Below are the code and all the weights of a small trained network. Each question names an input and a target symbol and asks about switching units off, where a switched-off unit gives its printed mean instead of its output.

import numpy as np


def w(rows, s, z=0):
    codes = np.array(rows[::2]) - 128.0
    scale = np.full(codes.shape[1], s)
    scale[-1] = z or s
    return codes * scale


def norm(h):
    return h / np.sqrt((h * h).mean(-1, keepdims=True) + 1e-5)


def f(y):
    return np.maximum(y, 0)


def softmax(a):
    e = np.exp(a - a.max(-1, keepdims=True))
    return e / e.sum(-1, keepdims=True)


def log_softmax(a):
    a = a - a.max(-1, keepdims=True)
    return a - np.log(np.exp(a).sum(-1, keepdims=True))


def net(x, mask):
    ids = ['αδεηθλμξπτφω'.index(c) for c in x.split()]
    T = len(ids)
    res = E[ids] + P[:T]
    r = norm(res)
    for j in range(2):
        rows = slice(2 * j, 2 * j + 2)
        q, k, v = (r @ M[0][rows].T for M in (Q, K, V))
        z = softmax(np.where(np.tri(T) > 0, q @ k.T / 2**0.5, -1e9)) @ v
        o = O[0][rows]
        res = res + np.where(mask[j], z, o[:, -1]) @ o[:, :-1]
    y = f(norm(res) @ A[0][:, :-1].T + A[0][:, -1])
    res = res + np.where(mask[2:6], y, B[0][:, -1]) @ B[0][:, :-1]
    return log_softmax(norm(res)[-1] @ U[:, :-1].T + U[:, -1])


Q, K, V, O, A, B = {}, {}, {}, {}, {}, {}
E = w([
[155,72,112,160,102,145],'α',
[153,175,145,37,157,162],'δ',
[177,130,131,107,60,251],'ε',
[178,97,94,130,93,146],'η',
[157,254,127,203,150,151],'θ',
[121,150,128,23,82,103],'λ',
[204,160,163,104,78,187],'μ',
[159,112,176,139,127,118],'ξ',
[129,153,175,95,142,165],'π',
[143,126,137,95,144,83],'τ',
[122,95,107,109,92,120],'φ',
[167,113,119,122,155,164],'ω',
],0.021)
P = w([
[90,201,93,144,140,83],'0',
[226,61,179,48,64,154],'1',
[215,54,131,54,25,126],'2',
[208,76,138,93,31,154],'3',
[211,37,193,117,44,177],'4',
[207,78,104,22,57,252],'5',
[203,93,102,52,31,254],'6',
],0.0075)
Q[0] = w([
[138,133,131,129,133,111],'H1',
[100,139,120,150,146,114],'H1',
[78,113,120,138,160,124],'H2',
[254,128,83,63,45,217],'H2',
],0.075)
K[0] = w([
[93,131,126,121,142,152],'H1',
[134,101,140,116,129,132],'H1',
[178,96,159,85,115,153],'H2',
[130,254,63,195,137,135],'H2',
],0.056)
V[0] = w([
[60,124,155,113,98,253],'H1',
[190,134,50,5,206,175],'H1',
[46,56,132,111,8,138],'H2',
[36,141,235,61,63,76],'H2',
],0.038)
O[0] = w([
[255,83,142,133,132,137,103],'H1',
[53,51,222,116,60,168,165],'H1',
[86,45,157,92,233,63,2],'H2',
[127,159,213,123,181,26,72],'H2',
],0.024,0.034)
A[0] = w([
[136,222,221,159,92,156,250],'N1',
[108,88,42,121,252,101,134],'N2',
[148,225,26,237,159,60,12],'N3',
[92,133,133,166,13,215,145],'N4',
],0.035,0.0025)
B[0] = w([
[156,103,64,169,99,116,192],'N1',
[141,150,81,228,116,158,136],'N2',
[151,86,132,2,90,121,184],'N3',
[150,193,140,94,199,127,253],'N4',
],0.046,0.053)
U = w([
[139,171,244,135,64,137,93],'α',
[94,59,42,172,104,160,158],'δ',
[186,124,140,208,60,86,117],'ε',
[119,122,119,124,113,128,106],'η',
[170,43,162,129,146,178,158],'θ',
[121,138,215,114,151,67,208],'λ',
[122,114,79,49,106,63,128],'μ',
[61,190,130,163,87,82,162],'ξ',
[228,161,175,114,238,90,1],'π',
[52,93,139,137,4,228,96],'τ',
[114,115,98,191,194,92,186],'φ',
[71,106,123,82,211,189,137],'ω',
],0.017,0.0082)

Each question gives the input, a string of symbols that net reads in full, and the target symbol t.
The units are the heads (2 rows each of Q, K, V and O) and the neurons (one row each of A and B). Each row of codes is followed by its name. A weight is (code - 128) times the scale printed after its matrix; where a second scale follows, it is the last column's (O, A, B and U).
mask holds one flag per unit, heads first, then neurons. A switched-off unit (its flag False) gives its mean, the last column of its rows in O or B, instead of its output. The means were averaged over made-up inputs and are rounded, as every weight is.
A unit's drop is (log p(t) with every unit on - log p(t) with that unit switched off) / (log p(t) with every unit on - log p(t) with every unit switched off).
The circuit of an input: a set's keep is (log p(t) with only the set's units on - log p(t) with every unit switched off) / (log p(t) with every unit on - log p(t) with every unit switched off). Starting from all 6 units, units are removed one at a time, each time the one whose removal leaves the highest keep (on an exact tie, the one counted first), for as long as the keep stays at least 0.8.
circuit, biggest first: the units of the circuit, biggest drop first
unit that matters most: the unit with the biggest drop
k most important neurons: the k neurons with the biggest drops, biggest first
which heads matter: for each layer, one digit per head in row order, 1 if its drop is at least 0.15 and else 0, layers parted by /
drop when u is switched off: that unit's drop, to one decimal
input π ε η ε π η α, target ε: circuit, biggest first => (H2, N4, N1)
input μ ξ ω, target π: 2 most important neurons => (N3, N4)
input δ η π, target α: unit that matters most => H1
input π ε ω, target ε: circuit, biggest first => (H2, N4, N1)
input μ η ξ η λ λ α, target π: which heads matter => 00
input φ δ ξ φ, target φ: which heads matter => 01
input λ δ ξ ε ε α α, target λ: which heads matter => 01
input μ τ ξ, target π: which heads matter => 00
input ξ π η η α μ, target μ: circuit, biggest first => (H1, N3)
input α ε ξ, target δ: 2 most important neurons => (N2, N4)
input τ τ μ, target ξ: circuit, biggest first => (H1, N3)
input π η η η, target ε: which heads matter => 01
input ε η λ μ ω λ, target θ: which heads matter => 11
input μ η ξ τ, target π: which heads matter => 00
input ξ η ε, target μ: unit that matters most => H1
input ω τ ε α ξ π δ, target τ: which heads matter => 11
input η τ η ξ, target ω: which heads matter => 01
input φ π ω, target φ: 2 most important neurons => (N2, N4)
input δ τ φ ξ α, target α: 2 most important neurons => (N4, N3)
input ω η η μ η ω ξ, target τ: circuit, biggest first => (H1)
input ξ ω τ φ ω, target μ: drop when N3 is switched off => 1.4
